Below are the code and all the weights of a small trained network. Each question names an input and a class and asks about switching units off, where a switched-off unit gives its printed mean instead of its output.

import numpy as np


def w(rows, s, z=0):
    codes = np.array(rows[::2]) - 128.0
    scale = np.full(codes.shape[1], s)
    scale[-1] = z or s
    return codes * scale


def f(y):
    return y / 2 * (1 + np.tanh(0.7978845608 * (y + 0.044715 * y**3)))


def log_softmax(a):
    a = a - a.max(-1, keepdims=True)
    return a - np.log(np.exp(a).sum(-1, keepdims=True))


def net(x, mask):
    res = np.array(x, float).reshape(1, 8) / 4 @ E
    y = f(res @ A[0][:, :-1].T + A[0][:, -1])
    res = res + np.where(mask, y, B[0][:, -1]) @ B[0][:, :-1]
    return log_softmax(res[-1] @ U[:, :-1].T + U[:, -1])


A, B = {}, {}
E = w([
[77,43,198,143,137,119,69,50,121,130,136,190],'x0',
[87,111,146,64,76,150,127,223,135,198,60,190],'x1',
[123,133,135,116,115,118,122,127,133,122,134,121],'x2',
[123,217,68,67,139,121,48,57,86,42,8,179],'x3',
[136,124,136,139,132,143,140,130,111,130,115,128],'x4',
[109,105,93,75,143,83,230,117,38,117,176,175],'x5',
[113,139,130,116,115,111,120,121,141,126,138,124],'x6',
[88,187,184,102,255,150,68,196,63,167,191,91],'x7',
],0.0091)
A[0] = w([
[150,82,96,140,62,78,195,96,158,83,68,154,71],'neuron 0',
[135,172,174,172,116,215,64,144,232,145,98,79,90],'neuron 1',
[120,24,186,194,93,150,208,191,206,194,240,51,4],'neuron 2',
[179,199,11,140,108,143,191,219,163,99,136,26,62],'neuron 3',
[104,104,98,41,136,50,255,100,39,91,169,200,89],'neuron 4',
[198,117,86,193,144,111,131,89,138,48,195,68,97],'neuron 5',
[194,55,82,168,30,120,192,88,254,78,84,163,50],'neuron 6',
[151,153,152,168,101,128,68,136,199,91,57,96,59],'neuron 7',
[155,105,121,182,167,119,145,23,162,53,195,86,106],'neuron 8',
[158,117,164,155,114,194,73,95,200,147,93,92,82],'neuron 9',
[110,119,133,43,108,174,121,216,147,187,86,191,111],'neuron 10',
[63,32,202,190,131,113,77,50,121,119,155,189,73],'neuron 11',
[81,80,147,88,29,141,146,219,155,193,65,213,85],'neuron 12',
],0.006,0.0032)
B[0] = w([
[48,133,163,112,205,95,76,194,72,99,175,95,199],'neuron 0',
[60,128,126,180,92,163,206,165,160,139,201,186,186],'neuron 1',
[59,148,20,74,130,176,42,72,132,17,47,79,254],'neuron 2',
[213,12,127,47,45,69,61,191,80,185,112,184,199],'neuron 3',
[73,113,103,203,66,228,204,134,223,91,177,206,205],'neuron 4',
[177,138,132,180,166,107,135,39,168,206,114,89,189],'neuron 5',
[110,156,200,97,233,111,122,211,79,88,168,100,239],'neuron 6',
[86,123,81,147,121,215,174,124,185,103,147,175,169],'neuron 7',
[173,176,162,145,118,107,167,64,116,211,92,75,197],'neuron 8',
[118,97,105,161,95,172,194,158,163,125,163,177,167],'neuron 9',
[167,188,148,156,151,107,178,36,120,159,125,40,186],'neuron 10',
[219,50,138,51,66,79,75,201,83,179,97,214,193],'neuron 11',
[184,186,150,171,148,35,180,2,127,180,125,72,212],'neuron 12',
],0.0071,0.012)
U = w([
[168,162,148,164,136,89,161,53,135,183,113,80,126],'0',
[95,114,118,177,71,182,179,147,167,116,194,166,89],'1',
[96,152,65,84,120,150,68,78,123,25,8,121,123],'2',
[97,143,198,109,244,114,103,214,85,126,207,91,252],'3',
[196,61,138,81,43,89,93,165,106,177,98,162,61],'4',
],0.015,0.0021)

Each question gives the input, the list of numbers given to net, and the class t.
The units are the neurons (one row each of A and B). Each row of codes is followed by its name. A weight is (code - 128) times the scale printed after its matrix; where a second scale follows, it is the last column's (A, B and U).
mask holds one flag per neuron, in row order. A switched-off neuron (its flag False) gives its mean, the last column of its row in B, instead of its output. The means were averaged over made-up inputs and are rounded, as every weight is.
A unit's drop is (log p(t) with every unit on - log p(t) with that unit switched off) / (log p(t) with every unit on - log p(t) with every unit switched off).
The circuit of an input: a set's keep is (log p(t) with only the set's units on - log p(t) with every unit switched off) / (log p(t) with every unit on - log p(t) with every unit switched off). Starting from the 12 units with the biggest drops (on a tie, the unit counted first), units are removed one at a time, each time the one whose removal leaves the highest keep (on an exact tie, the one counted first), for as long as the keep stays at least 0.8.
circuit, biggest first: the units of the circuit, biggest drop first
top k neurons: the k neurons with the biggest drops, biggest first
drop of u: that unit's drop, to one decimal
input [-5,-7,8,-1,4,-8,7,-6], class 1: top neuron : neuron 1
input [5,2,3,-8,2,-8,6,1], class 1: top 2 neurons : neuron 1; neuron 9
input [6,0,7,4,6,-3,-4,-6], class 3: circuit, biggest first : neuron 6; neuron 2
input [-4,-4,3,-7,7,2,0,7], class 2: circuit, biggest first : neuron 2; neuron 6
input [8,-1,-1,-6,8,6,0,7], class 4: top 3 neurons : neuron 11; neuron 6; neuron 0
input [0,7,-2,7,4,-8,-6,2], class 1: circuit, biggest first : neuron 1; neuron 2
input [2,3,-2,3,4,2,3,1], class 0: top 3 neurons : neuron 2; neuron 3; neuron 6
input [-1,2,-5,7,-1,-7,0,4], class 1: top 2 neurons : neuron 2; neuron 1
input [-1,-2,6,-7,-7,-6,-3,0], class 2: top 2 neurons : neuron 2; neuron 4
input [-6,-7,8,6,4,-1,0,-8], class 3: top 4 neurons : neuron 6; neuron 0; neuron 2; neuron 12
input [-5,8,1,-1,-1,-7,7,8], class 0: circuit, biggest first : neuron 10; neuron 6
input [6,-5,-7,-2,-8,-2,0,1], class 4: top 2 neurons : neuron 11; neuron 12
input [7,-2,3,-2,5,6,7,-3], class 4: top 2 neurons : neuron 11; neuron 1
input [5,-2,-4,-4,7,1,-1,0], class 4: circuit, biggest first : neuron 11
input [5,7,0,5,-8,2,7,1], class 0: top 3 neurons : neuron 2; neuron 12; neuron 10
input [-3,5,4,4,-4,1,3,4], class 0: top 4 neurons : neuron 2; neuron 6; neuron 10; neuron 0
input [-2,1,8,-2,2,1,-7,-2], class 2: circuit, biggest first : neuron 1; neuron 8
input [2,2,-5,-5,6,-5,4,3], class 1: top 3 neurons : neuron 1; neuron 6; neuron 9
input [-3,8,8,-3,1,3,4,-2], class 0: drop of neuron 4 : 0.0
input [-6,3,-8,-5,4,-4,-2,-3], class 4: drop of neuron 3 : 4.1
input [3,-6,1,8,5,-8,-6,-3], class 1: drop of neuron 1 : 0.2
input [-7,0,-5,-1,-6,1,-4,-7], class 3: circuit, biggest first : neuron 6
